Here is a tiny trained network, its code and every weight. The questions are about switching its units off for an input and a class, where a switched-off unit gives its printed mean instead of its output.

import numpy as np


def w(rows, s, z=0):
    codes = np.array(rows[::2]) - 128.0
    scale = np.full(codes.shape[1], s)
    scale[-1] = z or s
    return codes * scale


def norm(h):
    return h / np.sqrt((h * h).mean(-1, keepdims=True) + 1e-5)


def f(y):
    return y / 2 * (1 + np.tanh(0.7978845608 * (y + 0.044715 * y**3)))


def log_softmax(a):
    a = a - a.max(-1, keepdims=True)
    return a - np.log(np.exp(a).sum(-1, keepdims=True))


def net(x, mask):
    res = np.array(x, float).reshape(1, 3) / 4 @ E
    u = 0
    for l in range(2):
        y = f(norm(res) @ A[l][:, :-1].T + A[l][:, -1])
        res = res + np.where(mask[u : u + 7], y, B[l][:, -1]) @ B[l][:, :-1]
        u += 7
    return log_softmax(norm(res)[-1] @ U[:, :-1].T + U[:, -1])


A, B = {}, {}
E = w([
[153,16,200,91,192],'x0',
[112,219,169,17,253],'x1',
[238,181,149,125,97],'x2',
],0.0057)
A[0] = w([
[94,140,121,201,188,51],'L0N0',
[1,85,71,160,170,89],'L0N1',
[211,143,149,87,64,114],'L0N2',
[199,5,121,105,159,229],'L0N3',
[65,208,88,94,90,15],'L0N4',
[90,197,63,177,58,124],'L0N5',
[131,69,117,226,19,3],'L0N6',
],0.01,0.0037)
B[0] = w([
[196,92,110,94,148,125],'L0N0',
[255,81,151,33,50,211],'L0N1',
[168,75,62,48,35,181],'L0N2',
[108,199,168,220,68,255],'L0N3',
[154,195,205,131,153,167],'L0N4',
[148,101,245,190,98,222],'L0N5',
[28,126,17,160,160,241],'L0N6',
],0.0081,0.0071)
A[1] = w([
[149,128,155,135,224,224],'L1N0',
[108,194,106,43,194,139],'L1N1',
[82,228,101,94,239,5],'L1N2',
[113,167,73,107,39,114],'L1N3',
[82,150,186,235,129,206],'L1N4',
[255,161,54,115,31,248],'L1N5',
[211,153,104,51,108,221],'L1N6',
],0.0088,0.002)
B[1] = w([
[115,146,139,181,61,144],'L1N0',
[115,105,67,192,52,171],'L1N1',
[105,114,19,233,124,161],'L1N2',
[166,110,127,52,207,182],'L1N3',
[169,211,151,88,219,237],'L1N4',
[68,69,192,87,145,254],'L1N5',
[89,2,120,162,129,197],'L1N6',
],0.0096,0.007)
U = w([
[76,106,44,206,94,165],'0',
[137,21,188,49,60,160],'1',
[163,181,255,197,144,143],'2',
[125,114,149,98,182,254],'3',
[176,145,82,30,160,54],'4',
[182,129,88,47,190,38],'5',
[184,131,76,52,177,39],'6',
],0.014,0.0094)

Each question gives the input, the list of numbers given to net, and the class t.
The units are the neurons (one row each of A and B). Each row of codes is followed by its name. A weight is (code - 128) times the scale printed after its matrix; where a second scale follows, it is the last column's (A, B and U).
mask holds one flag per neuron, layer by layer. A switched-off neuron (its flag False) gives its mean, the last column of its row in B, instead of its output. The means were averaged over made-up inputs and are rounded, as every weight is.
A unit's drop is (log p(t) with every unit on - log p(t) with that unit switched off) / (log p(t) with every unit on - log p(t) with every unit switched off).
The circuit of an input: a set's keep is (log p(t) with only the set's units on - log p(t) with every unit switched off) / (log p(t) with every unit on - log p(t) with every unit switched off). Starting from the 12 units with the biggest drops (on a tie, the unit counted first), units are removed one at a time, each time the one whose removal leaves the highest keep (on an exact tie, the one counted first), for as long as the keep stays at least 0.8.
circuit, biggest first: the units of the circuit, biggest drop first
unit that matters most: the unit with the biggest drop
k most important neurons: the k neurons with the biggest drops, biggest first
k most important neurons of layer l: the k neurons of layer l with the biggest drops, biggest first
input [6,6,6], class 0: 3 most important neurons of layer 0	(L0N5; L0N1; L0N4)
input [-6,6,-4], class 0: 4 most important neurons	(L0N3; L1N2; L1N1; L1N4)
input [-1,5,6], class 1: 3 most important neurons	(L0N2; L0N6; L1N5)
input [-7,-2,-7], class 1: circuit, biggest first	(L0N1)
input [-8,-7,-5], class 2: 3 most important neurons	(L0N5; L0N2; L1N4)
input [1,-3,-2], class 3: circuit, biggest first	(L1N1; L0N2; L1N4)
input [-1,4,-5], class 1: 2 most important neurons	(L0N1; L0N6)
input [5,-7,-7], class 0: 4 most important neurons	(L0N6; L0N2; L1N5; L0N3)
input [-5,-4,-5], class 1: 2 most important neurons	(L0N1; L0N3)
input [-7,-6,6], class 2: 2 most important neurons of layer 0	(L0N5; L0N1)
input [-7,-2,-5], class 2: 3 most important neurons	(L0N5; L0N2; L0N4)
input [-7,4,-6], class 2: 3 most important neurons of layer 0	(L0N4; L0N5; L0N2)
input [5,8,8], class 0: 2 most important neurons of layer 0	(L0N1; L0N5)
input [8,-6,-2], class 2: unit that matters most	L0N3
input [4,2,3], class 2: 3 most important neurons	(L0N3; L0N1; L0N6)
input [-5,-2,5], class 1: 2 most important neurons	(L0N2; L0N3)
input [3,5,-8], class 1: 2 most important neurons	(L0N1; L0N6)
input [-6,-3,4], class 2: 2 most important neurons	(L0N5; L0N1)
input [-2,6,-6], class 0: 2 most important neurons	(L0N5; L0N2)
input [8,-4,2], class 2: most important neuron of layer 0	(L0N3)
input [4,-7,6], class 0: 2 most important neurons	(L0N6; L0N1)
input [-8,-7,1], class 2: 2 most important neurons of layer 1	(L1N4; L1N6)
input [-1,3,5], class 1: 2 most important neurons of layer 0	(L0N2; L0N6)
input [4,-7,-1], class 0: 2 most important neurons of layer 0	(L0N6; L0N5)
input [8,5,1], class 2: 2 most important neurons of layer 0	(L0N6; L0N3)
